Below is a small trained network, with its code and all its weights. Each question gives an input and a target symbol and asks what happens when units are switched off, that is, made to give their printed mean instead of their output.

import numpy as np


def w(rows, s, z=0):
    codes = np.array(rows[::2]) - 128.0
    scale = np.full(codes.shape[1], s)
    scale[-1] = z or s
    return codes * scale


def norm(h):
    return h / np.sqrt((h * h).mean(-1, keepdims=True) + 1e-5)


def f(y):
    return y / 2 * (1 + np.tanh(0.7978845608 * (y + 0.044715 * y**3)))


def softmax(a):
    e = np.exp(a - a.max(-1, keepdims=True))
    return e / e.sum(-1, keepdims=True)


def log_softmax(a):
    a = a - a.max(-1, keepdims=True)
    return a - np.log(np.exp(a).sum(-1, keepdims=True))


def net(x, mask):
    ids = ['γζλμφω'.index(c) for c in x.split()]
    T = len(ids)
    res = E[ids] + P[:T]
    u = 0
    for l in range(2):
        r = norm(res)
        for j in range(3):
            rows = slice(2 * j, 2 * j + 2)
            q, k, v = (r @ M[l][rows].T for M in (Q, K, V))
            z = softmax(np.where(np.tri(T) > 0, q @ k.T / 2**0.5, -1e9)) @ v
            o = O[l][rows]
            res = res + np.where(mask[u + j], z, o[:, -1]) @ o[:, :-1]
        u += 3
        y = f(norm(res) @ A[l][:, :-1].T + A[l][:, -1])
        res = res + np.where(mask[u : u + 4], y, B[l][:, -1]) @ B[l][:, :-1]
        u += 4
    return log_softmax(norm(res)[-1] @ U[:, :-1].T + U[:, -1])


Q, K, V, O, A, B = {}, {}, {}, {}, {}, {}
E = w([
[75,152,132,168,153],'γ',
[74,162,139,173,147],'ζ',
[101,183,113,172,123],'λ',
[126,171,44,110,170],'μ',
[110,170,196,8,88],'φ',
[91,32,122,134,42],'ω',
],0.012)
P = w([
[123,87,136,89,140],'0',
[2,163,63,87,62],'1',
[35,156,78,91,80],'2',
[51,168,111,154,117],'3',
[76,175,121,176,106],'4',
[98,172,128,185,104],'5',
[120,175,138,203,99],'6',
[157,169,132,201,85],'7',
[183,167,127,206,74],'8',
[217,169,115,217,41],'9',
],0.0093)
Q[0] = w([
[171,216,125,202,42],'0.h1',
[212,8,120,105,135],'0.h1',
[55,173,96,177,176],'0.h2',
[162,116,193,21,214],'0.h2',
[136,156,78,115,29],'0.h3',
[63,188,164,211,107],'0.h3',
],0.016)
K[0] = w([
[199,81,148,131,143],'0.h1',
[63,156,106,66,151],'0.h1',
[178,182,182,141,105],'0.h2',
[53,158,77,126,107],'0.h2',
[190,95,109,67,141],'0.h3',
[252,145,93,166,156],'0.h3',
],0.018)
V[0] = w([
[83,36,74,95,45],'0.h1',
[164,161,155,118,229],'0.h1',
[79,184,141,41,80],'0.h2',
[125,140,194,170,88],'0.h2',
[91,102,219,197,4],'0.h3',
[143,51,178,152,255],'0.h3',
],0.0093)
O[0] = w([
[166,2,113,222,52,123],'0.h1',
[144,202,159,100,183,65],'0.h1',
[234,253,225,76,23,188],'0.h2',
[23,89,167,47,111,171],'0.h2',
[1,189,112,62,16,113],'0.h3',
[160,3,181,15,161,2],'0.h3',
],0.007,0.0083)
A[0] = w([
[87,215,83,208,167,80],'0.n1',
[147,173,216,95,107,72],'0.n2',
[210,10,161,55,130,3],'0.n3',
[2,129,173,109,76,60],'0.n4',
],0.0096,0.0062)
B[0] = w([
[151,138,134,168,247,254],'0.n1',
[197,163,158,119,123,140],'0.n2',
[191,139,14,88,92,128],'0.n3',
[70,110,168,125,138,192],'0.n4',
],0.014,0.0084)
Q[1] = w([
[192,88,172,136,154],'1.h1',
[127,98,100,58,131],'1.h1',
[143,158,83,153,102],'1.h2',
[114,119,141,179,176],'1.h2',
[112,94,141,5,141],'1.h3',
[81,172,159,161,129],'1.h3',
],0.022)
K[1] = w([
[32,92,251,86,135],'1.h1',
[79,170,178,219,80],'1.h1',
[85,123,185,63,164],'1.h2',
[159,137,172,188,206],'1.h2',
[45,226,104,232,87],'1.h3',
[98,90,240,54,140],'1.h3',
],0.013)
V[1] = w([
[126,179,151,192,142],'1.h1',
[102,138,239,248,126],'1.h1',
[147,88,161,109,119],'1.h2',
[75,163,168,91,175],'1.h2',
[180,162,37,184,120],'1.h3',
[112,115,126,100,162],'1.h3',
],0.012)
O[1] = w([
[34,149,147,179,115,254],'1.h1',
[70,145,233,250,136,234],'1.h1',
[201,137,158,110,174,52],'1.h2',
[62,63,178,63,81,232],'1.h2',
[59,240,1,188,112,58],'1.h3',
[71,30,125,66,169,148],'1.h3',
],0.0074,0.007)
A[1] = w([
[87,152,179,172,84,58],'1.n1',
[232,48,129,63,100,56],'1.n2',
[29,122,159,47,11,50],'1.n3',
[103,144,34,40,155,2],'1.n4',
],0.011,0.006)
B[1] = w([
[84,123,134,55,93,252],'1.n1',
[54,158,103,153,120,143],'1.n2',
[234,103,90,183,193,216],'1.n3',
[9,165,159,151,101,137],'1.n4',
],0.013,0.0049)
U = w([
[128,125,47,35,100,251],'γ',
[132,48,209,74,147,220],'ζ',
[1,193,136,167,103,23],'λ',
[206,151,86,197,200,130],'μ',
[208,220,184,86,26,125],'φ',
[148,50,88,179,2,147],'ω',
],0.0095,0.0021)

Each question gives the input, a string of symbols that net reads in full, and the target symbol t.
The units are the heads (2 rows each of Q, K, V and O) and the neurons (one row each of A and B). Each row of codes is followed by its name. A weight is (code - 128) times the scale printed after its matrix; where a second scale follows, it is the last column's (O, A, B and U).
mask holds one flag per unit, layer by layer, with each layer's heads first. A switched-off unit (its flag False) gives its mean, the last column of its rows in O or B, instead of its output. The means were averaged over made-up inputs and are rounded, as every weight is.
A unit's drop is (log p(t) with every unit on - log p(t) with that unit switched off) / (log p(t) with every unit on - log p(t) with every unit switched off).
The circuit of an input: a set's keep is (log p(t) with only the set's units on - log p(t) with every unit switched off) / (log p(t) with every unit on - log p(t) with every unit switched off). Starting from the 12 units with the biggest drops (on a tie, the unit counted first), units are removed one at a time, each time the one whose removal leaves the highest keep (on an exact tie, the one counted first), for as long as the keep stays at least 0.8.
units of the circuit, in order: the units of the circuit, biggest drop first
top k neurons: the k neurons with the biggest drops, biggest first
top k neurons in layer l: the k neurons of layer l with the biggest drops, biggest first
drop of u: that unit's drop, to one decimal
input ζ γ λ λ λ φ ζ, target ζ: units of the circuit, in order => (0.h3, 1.h3)
input λ ζ ζ λ ζ λ φ, target φ: top neuron in layer 1 => (1.n3)
input γ ω λ μ, target γ: top 2 neurons => (0.n3, 0.n1)
input γ λ λ λ ω γ ζ λ φ, target γ: units of the circuit, in order => (0.n3, 0.h3, 1.h1)
input γ λ γ, target γ: units of the circuit, in order => (0.h3, 1.h1, 0.n3)
input ζ λ γ ω, target ζ: units of the circuit, in order => (0.h3, 1.h3)
input γ μ λ μ, target γ: units of the circuit, in order => (1.h1, 0.h3, 0.n3)
input ζ φ ω λ λ γ ζ λ, target ζ: units of the circuit, in order => (1.h3, 0.h3)
input λ μ λ, target μ: top 2 neurons in layer 0 => (0.n1, 0.n4)
input λ λ λ φ λ ω φ ζ, target ω: top 2 neurons => (0.n1, 1.n3)
input γ γ γ λ λ λ, target γ: units of the circuit, in order => (0.h3, 1.h1, 0.n3)
input λ λ λ μ, target μ: top 2 neurons => (0.n1, 0.n4)
input μ ζ λ γ λ γ γ, target μ: top 2 neurons => (0.n4, 1.n1)
input ω φ ω λ μ λ ζ, target ω: top neuron in layer 0 => (0.n1)
input λ ω ζ λ ω μ λ μ γ, target μ: top 2 neurons in layer 0 => (0.n1, 0.n4)
input ζ λ φ ζ λ μ, target ζ: drop of 0.h2 => 0.1
input μ λ φ φ, target μ: drop of 1.h2 => 0.3
input φ λ λ φ μ, target φ: drop of 1.n3 => 0.1
input ζ λ λ λ μ μ λ γ, target ζ: drop of 0.h1 => 0.2
input γ ζ μ λ φ ζ, target φ: units of the circuit, in order => (0.h2)
